Below is a small trained network, with its code and all its weights. Each question gives an input and a class and asks what happens when units are switched off, that is, made to give their printed mean instead of their output.

import numpy as np


def w(rows, s, z=0):
    codes = np.array(rows[::2]) - 128.0
    scale = np.full(codes.shape[1], s)
    scale[-1] = z or s
    return codes * scale


def f(y):
    return y / 2 * (1 + np.tanh(0.7978845608 * (y + 0.044715 * y**3)))


def log_softmax(a):
    a = a - a.max(-1, keepdims=True)
    return a - np.log(np.exp(a).sum(-1, keepdims=True))


def net(x, mask):
    res = np.array(x, float).reshape(1, 8) / 4 @ E
    y = f(res @ A[0][:, :-1].T + A[0][:, -1])
    res = res + np.where(mask, y, B[0][:, -1]) @ B[0][:, :-1]
    return log_softmax(res[-1] @ U[:, :-1].T + U[:, -1])


A, B = {}, {}
E = w([
[113,137,125,135,125,113,127,123,141,127,116,135],'x0',
[172,86,58,175,172,36,98,44,69,83,77,21],'x1',
[57,129,101,236,177,144,144,223,28,11,145,191],'x2',
[100,1,159,98,219,28,202,146,206,116,217,159],'x3',
[136,209,103,12,99,88,251,74,85,16,125,158],'x4',
[25,201,50,97,195,153,159,132,110,221,195,31],'x5',
[105,145,243,106,193,137,187,219,124,111,16,39],'x6',
[211,187,92,64,194,54,67,228,100,185,106,187],'x7',
],0.0046)
A[0] = w([
[173,133,167,58,105,120,118,71,223,192,95,76,103],'neuron 0',
[178,94,157,158,113,143,119,147,153,59,94,190,95],'neuron 1',
[162,103,76,175,144,45,118,78,56,111,115,49,149],'neuron 2',
[78,143,97,164,202,109,95,203,46,76,99,209,151],'neuron 3',
[107,79,134,114,162,75,176,130,186,97,181,135,120],'neuron 4',
[80,169,98,98,190,158,160,114,122,208,197,42,125],'neuron 5',
[135,106,37,127,87,122,91,84,120,148,189,194,97],'neuron 6',
[98,168,175,98,89,207,160,181,180,146,174,200,126],'neuron 7',
[115,95,154,208,155,137,43,151,192,182,126,109,114],'neuron 8',
[119,97,87,144,178,58,96,73,97,84,112,49,91],'neuron 9',
[122,165,119,35,93,98,208,101,102,60,124,158,111],'neuron 10',
[109,80,176,115,202,64,154,116,160,121,172,142,43],'neuron 11',
[120,178,90,68,109,89,210,93,115,68,99,146,90],'neuron 12',
[88,118,111,248,150,162,181,189,52,59,133,154,132],'neuron 13',
[113,150,207,119,164,116,153,169,143,113,56,65,76],'neuron 14',
[102,54,151,110,183,88,170,129,170,119,191,148,74],'neuron 15',
[65,68,159,181,54,210,186,25,188,75,153,54,207],'neuron 16',
[143,120,85,165,166,63,130,89,81,122,97,50,93],'neuron 17',
[158,143,59,142,91,111,81,82,137,128,219,185,131],'neuron 18',
[76,174,165,94,128,199,162,161,161,180,175,199,162],'neuron 19',
[40,176,81,110,205,143,135,116,109,191,170,87,123],'neuron 20',
[160,190,108,146,86,214,91,98,55,143,56,113,111],'neuron 21',
[198,75,176,151,93,109,119,119,138,95,79,186,77],'neuron 22',
[215,71,172,147,83,124,97,133,146,103,103,175,126],'neuron 23',
[141,51,116,123,202,85,175,130,166,124,195,162,40],'neuron 24',
[192,126,152,54,88,103,153,77,207,211,86,94,134],'neuron 25',
[129,217,115,148,52,200,66,124,59,138,83,129,121],'neuron 26',
[112,63,152,199,172,156,41,141,170,186,129,117,92],'neuron 27',
[195,119,151,60,77,119,120,76,211,197,100,66,91],'neuron 28',
[52,180,70,147,179,140,160,161,121,153,177,65,119],'neuron 29',
[255,190,83,49,206,44,66,203,118,180,113,190,254],'neuron 30',
[68,180,179,110,72,183,157,167,192,149,155,196,163],'neuron 31',
[116,71,141,217,151,146,78,162,162,205,118,123,101],'neuron 32',
[93,163,179,105,120,202,159,175,170,150,164,186,49],'neuron 33',
[136,48,145,106,186,94,173,130,176,124,173,139,81],'neuron 34',
[105,64,136,200,134,172,38,171,134,190,107,117,71],'neuron 35',
[171,86,203,160,67,113,117,97,133,83,119,169,152],'neuron 36',
[45,165,68,106,167,163,156,131,119,183,176,65,151],'neuron 37',
[161,113,38,142,94,111,68,71,122,128,223,183,85],'neuron 38',
[146,141,193,89,185,126,138,188,121,121,54,72,114],'neuron 39',
[140,91,127,129,176,59,146,179,166,148,167,156,119],'neuron 40',
[91,65,147,116,187,57,154,134,160,129,185,157,72],'neuron 41',
[175,78,181,136,89,104,104,123,129,85,76,186,96],'neuron 42',
[207,95,171,166,99,117,124,115,165,97,74,200,118],'neuron 43',
[95,122,205,120,180,131,158,176,92,124,44,86,81],'neuron 44',
[176,80,192,133,111,114,122,127,121,95,51,165,89],'neuron 45',
[158,97,69,157,172,74,119,86,110,81,69,26,135],'neuron 46',
[126,142,207,104,186,139,155,158,138,119,51,68,92],'neuron 47',
],0.0051,0.0018)
B[0] = w([
[107,110,53,134,103,131,118,182,161,102,248,144,181],'neuron 0',
[122,121,114,108,76,78,168,137,64,171,161,128,160],'neuron 1',
[181,87,183,165,143,97,54,151,167,128,143,168,181],'neuron 2',
[65,73,30,121,106,143,92,193,152,95,198,108,205],'neuron 3',
[153,186,112,128,114,150,158,160,151,117,67,65,158],'neuron 4',
[85,115,152,138,58,80,153,125,53,211,112,145,188],'neuron 5',
[95,135,188,195,221,229,191,55,155,171,136,193,170],'neuron 6',
[216,111,202,147,150,55,40,134,180,97,144,149,175],'neuron 7',
[163,222,119,32,189,105,144,62,44,45,183,88,185],'neuron 8',
[195,107,196,170,122,67,100,161,162,96,120,166,164],'neuron 9',
[176,214,130,46,196,124,148,47,49,46,159,73,176],'neuron 10',
[166,193,90,192,108,155,189,171,181,158,79,91,153],'neuron 11',
[185,206,148,67,189,88,128,59,85,60,156,97,168],'neuron 12',
[110,98,17,108,47,128,98,199,169,65,240,125,201],'neuron 13',
[95,151,153,220,210,204,206,40,151,166,207,216,171],'neuron 14',
[170,184,112,146,101,141,162,167,175,151,43,78,162],'neuron 15',
[28,41,164,46,174,180,27,152,148,60,36,64,210],'neuron 16',
[182,100,198,165,114,71,93,130,158,148,152,193,163],'neuron 17',
[79,149,171,169,230,241,201,64,157,166,108,178,177],'neuron 18',
[180,100,195,161,127,61,51,129,125,128,119,148,178],'neuron 19',
[113,107,154,118,62,82,164,120,67,197,91,149,181],'neuron 20',
[180,192,93,175,79,153,189,183,225,144,50,82,197],'neuron 21',
[92,126,140,118,52,105,187,118,65,192,114,156,161],'neuron 22',
[87,130,122,99,93,116,166,110,57,171,115,129,168],'neuron 23',
[178,181,90,170,106,164,177,154,181,149,56,80,160],'neuron 24',
[89,114,30,123,98,125,116,190,149,64,247,142,187],'neuron 25',
[185,211,87,192,86,155,190,192,231,131,29,48,205],'neuron 26',
[170,218,120,46,187,92,160,64,57,43,151,76,186],'neuron 27',
[100,110,1,155,71,138,126,185,160,105,244,154,183],'neuron 28',
[117,95,136,93,44,73,171,127,50,180,130,137,175],'neuron 29',
[1,32,165,54,178,195,36,157,148,95,41,70,255],'neuron 30',
[177,108,179,142,151,75,58,130,157,94,121,151,176],'neuron 31',
[164,216,120,50,169,95,157,53,60,67,142,81,184],'neuron 32',
[210,119,180,182,132,73,76,138,173,117,156,171,156],'neuron 33',
[149,187,83,149,86,147,186,181,179,155,69,76,159],'neuron 34',
[185,211,107,59,168,112,161,75,65,72,152,73,186],'neuron 35',
[81,109,127,104,94,122,136,138,66,183,91,133,165],'neuron 36',
[127,81,161,138,72,70,142,125,55,199,86,157,184],'neuron 37',
[86,134,178,204,227,225,201,48,143,170,142,193,182],'neuron 38',
[72,112,133,181,194,211,165,86,153,145,141,170,182],'neuron 39',
[126,142,114,121,122,146,138,157,148,115,80,73,162],'neuron 40',
[178,172,86,149,91,141,184,164,190,162,41,76,162],'neuron 41',
[87,137,128,115,83,95,182,122,72,185,116,163,162],'neuron 42',
[89,116,127,102,83,92,176,98,58,203,112,132,168],'neuron 43',
[103,153,132,187,161,204,188,75,147,157,219,182,178],'neuron 44',
[98,124,124,142,106,121,183,119,81,189,132,154,160],'neuron 45',
[183,81,199,171,136,87,48,130,184,125,151,176,182],'neuron 46',
[83,125,141,207,217,226,214,57,144,180,222,205,176],'neuron 47',
],0.0048,0.0059)
U = w([
[96,146,159,217,225,232,196,56,143,170,162,215,87],'0',
[217,205,68,179,68,146,170,170,197,140,2,57,89],'1',
[202,221,126,20,183,74,139,60,35,43,162,88,98],'2',
[95,89,6,137,65,112,101,179,150,89,251,149,108],'3',
[88,94,159,112,36,42,160,116,15,229,78,160,102],'4',
[248,87,237,186,142,37,34,129,182,111,125,187,114],'5',
[19,51,155,50,170,185,46,134,143,91,15,82,126],'6',
[117,124,128,123,131,128,123,123,125,123,110,128,254],'7',
],0.0081,0.0079)

Each question gives the input, the list of numbers given to net, and the class t.
The units are the neurons (one row each of A and B). Each row of codes is followed by its name. A weight is (code - 128) times the scale printed after its matrix; where a second scale follows, it is the last column's (A, B and U).
mask holds one flag per neuron, in row order. A switched-off neuron (its flag False) gives its mean, the last column of its row in B, instead of its output. The means were averaged over made-up inputs and are rounded, as every weight is.
A unit's drop is (log p(t) with every unit on - log p(t) with that unit switched off) / (log p(t) with every unit on - log p(t) with every unit switched off).
The circuit of an input: a set's keep is (log p(t) with only the set's units on - log p(t) with every unit switched off) / (log p(t) with every unit on - log p(t) with every unit switched off). Starting from the 12 units with the biggest drops (on a tie, the unit counted first), units are removed one at a time, each time the one whose removal leaves the highest keep (on an exact tie, the one counted first), for as long as the keep stays at least 0.8.
circuit, biggest first: the units of the circuit, biggest drop first
most important unit: the unit with the biggest drop
top k neurons: the k neurons with the biggest drops, biggest first
drop of u: that unit's drop, to one decimal
input [0,1,-6,-3,5,7,-3,4], class 4: circuit, biggest first : (neuron 5; neuron 37)
input [4,-5,7,-7,-1,-6,-3,-5], class 1: circuit, biggest first : (neuron 26)
input [2,1,-8,1,0,2,7,6], class 3: circuit, biggest first : (neuron 25; neuron 28)
input [-6,0,3,-7,-2,8,8,0], class 0: top 3 neurons : (neuron 47; neuron 14; neuron 44)
input [-2,7,1,4,4,-6,6,-5], class 5: top 2 neurons : (neuron 46; neuron 9)
input [5,-6,-3,2,7,5,-3,-6], class 2: top 3 neurons : (neuron 10; neuron 12; neuron 30)
input [3,-4,7,1,0,-5,2,-5], class 3: top 2 neurons : (neuron 13; neuron 30)
input [4,-8,-1,-5,3,-3,-5,-4], class 5: circuit, biggest first : (neuron 7; neuron 31)
input [-5,-5,-8,-1,-5,0,4,8], class 3: top 4 neurons : (neuron 28; neuron 25; neuron 0; neuron 16)
input [3,-8,3,1,5,-3,6,-8], class 5: top 3 neurons : (neuron 7; neuron 33; neuron 31)
input [3,7,-7,-1,-6,-8,8,-4], class 0: circuit, biggest first : (neuron 47; neuron 14)
input [-3,-8,-7,-2,-2,-6,1,-7], class 5: top 2 neurons : (neuron 7; neuron 31)
input [6,-7,-5,5,8,3,-6,-3], class 2: top 2 neurons : (neuron 10; neuron 12)
input [2,-3,4,1,-4,3,-8,7], class 0: circuit, biggest first : (neuron 38)
input [-2,4,-7,-6,-4,2,-6,2], class 3: top 2 neurons : (neuron 28; neuron 25)
input [3,-5,2,3,4,-6,6,-3], class 0: top 3 neurons : (neuron 14; neuron 47; neuron 44)
input [7,-7,-7,-5,0,-2,-8,-3], class 0: top 4 neurons : (neuron 18; neuron 6; neuron 38; neuron 13)
input [5,-3,8,-6,-3,-2,6,1], class 3: top 2 neurons : (neuron 13; neuron 3)
input [-4,-6,-4,-6,-5,7,3,0], class 4: top 2 neurons : (neuron 5; neuron 37)
input [7,-5,-8,3,-2,-7,4,0], class 3: top 3 neurons : (neuron 25; neuron 28; neuron 0)
input [2,6,-5,0,-4,6,-8,4], class 0: most important unit : neuron 38
input [-3,4,7,3,0,-8,2,5], class 4: drop of neuron 36 : 0.1
input [-6,-8,6,1,-8,-8,-7,-5], class 2: drop of neuron 27 : 0.2
input [2,-4,3,-7,-3,7,-6,3], class 1: drop of neuron 5 : -0.1
input [3,7,-6,-1,-6,-3,-8,1], class 0: drop of neuron 38 : 0.4
